Each row has a name. Each piece below is followed by the name of the row it came from, unless a question asks for something else. Each question is about the rows just above it. Some pieces are copies with a little noise. Places in a row count from 1.

Columns, left to right: X B Y V
J503: [ 80 156 129  79]
J821: [109 123 131 128]
J757: [ 73 152 138  83]
J278: [146 145 145 145]
J928: [ 73 156 138  82]
J816: [118 134 133 130]
Right after [118] comes
[134]
At which places does J278 hold [145]?
2 3 4
How many times does J278 hold [145]?
3
Which column holds [123 152 145] top down?
B

Columns, left to right: U G R L
J717: [ 77  77 132 132]
J99: [132  88 132  88]
J204: [ 78  87 125  78]
J229: [133 133  80  80]
J152: [130 109 156  74]
At which places does J99 hold [132]?
1 3
At which places does J229 hold [133]?
1 2
At which places does J717 hold [77]?
1 2
Count of [125] in J204:
1
Which column holds [78 80] top down?
L
At which places does J204 hold [87]?
2
[133 133  80  80]
J229

Columns, left to right: N E S P F Q Z
J863: [135 135  85 125  85  85 125]
J422: [142 118 107 126 123 127 167]
J574: [107 115 145 117 167 154 113]
J130: [147 128 128 121 147 128 108]
Count of [85] in J863:
3
Times [129] occurs in J130:
0
Which column holds this, read top down? [142 107 147]
N
Which column holds [ 85 107] top down?
S
Which column holds [ 85 127 154] top down?
Q
At which places does J863 hold [135]?
1 2

Columns, left to right: rol Dap dutiz kuz romad Koso milad daf gopo dolif
J223: [125 103 135 125 102 126 120 102 102 102]
J939: [140 109 143 141 154 128 123 103 129 129]
J940: [131 119 103 105 155 110  75 116 100 128]
The entry that follows [100]:
[128]
[125 103 135 125 102 126 119 102 101 102]
J223
Places of [102] in row J223:
5 8 9 10

Columns, left to right: rikep Bufi guve Rula duz Val naro Bil koto los
J640: [154 181 166 143  78 126 125 110 117  97]
J699: [160 149 139 140 114 108 133 135 141 107]
J542: [148 180 164 146  90 127 124 108 123  94]
J653: [121 169 145 127 100 139 122 106 110  97]
J222: [159 179 155 128 108 120 128 118 135 108]
J30: [142 156 156 102 111 126 123 108 102 106]
J925: [153 143 103 151 104 136 129 118 109 100]
J168: [148 180 164 146  90 127 127 108 123  94]
J966: [132 181 159 132 130 131 130 105 127 130]
J307: [151 167 135 148 123 128 116 132 137 110]
At which places does J307 hold [135]?
3
Places of [130] in row J966:
5 7 10
[159 179 155 129 107 120 128 118 135 107]
J222
Every place of [102] in J30:
4 9
[143 140 146 127] is in which column, read top down?
Rula

Columns, left to right: J M T D C
J709: [112 124 139 125 139]
J932: [112 134 137 125 139]
J973: [109 100 101 136 127]
J340: [109 100 101 136 136]
At which places does J709 hold [125]?
4
[112 134 136 125 140]
J932

Columns, left to right: sem Dufe lolaz Lusaz rigik Sozo gof vepun
J752: [165 128 165 141 118 139 165 128]
J164: [125 174  73 168 173  81 124 172]
J47: [104 104 131 120 158 140 120 133]
J284: [123 128 103 123 128 128 123 128]
The entry that follows [173]:
[81]
[165 125] is in which column, read top down?
sem
Right after [141] comes
[118]
Every place of [123] in J284:
1 4 7
Places of [165] in row J752:
1 3 7

Columns, left to right: ruz fela fep Rini Fatef dudiv Mumi Gozem Lusis fus
J866: [114 133 155 118 136  79 118 141 155 148]
J586: [ 88  91 130 117 126  89 128 137 144 132]
J560: [162 153 153  86  85 174  85  85 132  85]
J994: [110 115 132 132 101 118 129 114 123 102]
J93: [120 113 115 116 113 119 121 113 121 118]
J107: [110 115 132 132 101 118 131 114 123 102]
What comes right after [137] in the named rows?
[144]
Places of [153] in row J560:
2 3
Times [113] occurs in J93:
3
Places of [113] in row J93:
2 5 8
Places of [85] in row J560:
5 7 8 10
Every place of [114] in J866:
1

Columns, left to right: Dedet bavog Lat daz Mukud zoto fotis gan
J25: [129 138 139 136 138 138 101 138]
J343: [116 143 143 120 165 120 115 120]
J989: [125 125 125 176 176 176 175 119]
How many times does J989 hold [125]?
3
How many times does J989 hold [176]?
3
Times [143] occurs in J343:
2
Times [138] occurs in J25:
4
[129 139 139 138 139 137 101 137]
J25
Places of [120] in row J343:
4 6 8

Columns, left to right: vipub diz dof tav Kofub kori res Zuzo
J469: [ 84 150 127 162 101 127 133 116]
J842: [ 84 138 140 162 101 149 170  74]
J813: [ 84 138 140 162 101 132 170  74]
J452: [114 132 146 117 128 124 116 141]
J669: [ 84 138 140 162 101 127 140  85]
Count of [84] in J469:
1
Every place of [140] in J669:
3 7
Which column holds [149 132] top down?
kori

Columns, left to right: nug bopig ret tus Zur defan lubab Gomim vip Fol
J648: [115 158 161 136  91 124 116 127 128 104]
J180: [105 156 129 152 153  96 116 129 123 110]
J590: [128 107  96 104 138 170 140 126 120 140]
The entry that follows [138]:
[170]
[116 159 161 135  93 124 115 127 128 104]
J648
Places of [152] in row J180:
4
[128 107  96 104 138 170 140 126 119 140]
J590

Columns, left to right: kom gat bak gup tepi vaku vad Riz
J377: [132 155 152  89  88 110 131 103]
J409: [121  90  95 155 147 113 130 150]
J945: [132 155 152  89 110 110 131 131]
[121  90  95 155 147 113 130 150]
J409
At which places does J945 hold [131]?
7 8
[131 155 152  89  89 109 131 104]
J377
Which column holds this, read top down? [ 95 152]
bak
Right after [90] comes
[95]

Columns, left to right: zela Mav kug Gavig nofot buzo
J359: [135 122 131 117  81  83]
J458: [155 127 136 103 110 103]
J239: [ 99 137 122 126 157 166]
Which column holds [135 155] top down?
zela
Right after [155] comes
[127]

Columns, left to right: ges tido fam Rek zolot lizod zedo
J893: [147 143 145  99 103 123 137]
J775: [ 85 167 141 135 108 133 147]
J221: [167 167 141 135 166 133 147]
J302: [143 158 144 120 110 100 130]
Places of [167] in row J221:
1 2
[166 168 140 136 165 134 146]
J221

Columns, left to right: mima meni sefi peno Temas Zeva vato retap
J139: [145 127 133 171 178  90 129 128]
J315: [145 127 133 171 178  90 129 142]
J153: [132 130  86 119 119 107 146 117]
What comes right after [132] in the named rows?
[130]
Every place of [178] in J139:
5
Which column holds [129 129] top down?
vato

Columns, left to right: Nudom Ler piv Dek Timi
J156: [132  90 140 121 139]
J19: [122 121 107 138 108]
J81: [ 86  96  77 156 117]
J468: [113  89 111  97 101]
J163: [132 127 134 111 125]
J76: [114  90 113  97 103]
The entry that follows [89]:
[111]
Right after [77] comes
[156]
Which column holds this, read top down? [156  97 111]
Dek
Which column holds this, read top down? [108 117 101 125]
Timi

Columns, left to right: Fiva zasap nuloz luf Sefe ren Tobu doba zok kepev
J324: [133 123 124 137 144 153 143 102 126 147]
J747: [114 114 126 141 134 122 130 118 145 125]
J601: [117 117 121 141 132 163 157 128 114 157]
J597: [137 144 125 117 137 165 154 146 109 157]
J59: [121 120 123 145 128 173 152 153 106 161]
J513: [114 114 126 141 134 142 148 130  89 146]
J679: [125 135 126 115 123 104 128 141 121 118]
J828: [156 164 130 101 151 105 115 106 159 112]
J66: [118 113 127 174 117 118 120 125 133 114]
J527: [124 128 135 136 125 117 125 145 106 121]
J695: [125 128 129 117 114 118 121 115 151 127]
J368: [130 130 120 141 139 152 164 139 109 151]
[117 114 127 174 117 116 120 125 132 114]
J66
Which column holds [128 146 153 130 141] top down?
doba
Count of [141] in J601:
1
[113 113 125 140 133 141 146 129  89 147]
J513

Columns, left to right: W H A K
J891: [141 125 121 121]
J897: [178 134 106 119]
J40: [116 120 136 126]
J998: [141 125 121 125]
J921: [104 120 136 125]
J294: [141 125 126 126]
J811: [129 123 126 125]
[119 126] is in which column, read top down?
K
Which column holds this, read top down? [106 136 121 136 126]
A
Times [126] occurs in J294:
2
[121 106 136 121] is in which column, read top down?
A

Columns, left to right: saluk besad gisu Mubo silip
J428: [132 128 129 140 133]
J407: [172 102 141 143 122]
J981: [110 139 150 133 144]
J949: [116 108 128 110 164]
J561: [150 119 162 143 124]
J413: [118 146 148 149 130]
J795: [182 112 105 183  96]
J121: [142 134 153 141 109]
J67: [182 112 154 135 137]
J158: [138 129 126 137 119]
J395: [143 149 151 135 161]
The entry that follows [148]:
[149]
Where do [132 128 129 140 133] appear?
J428

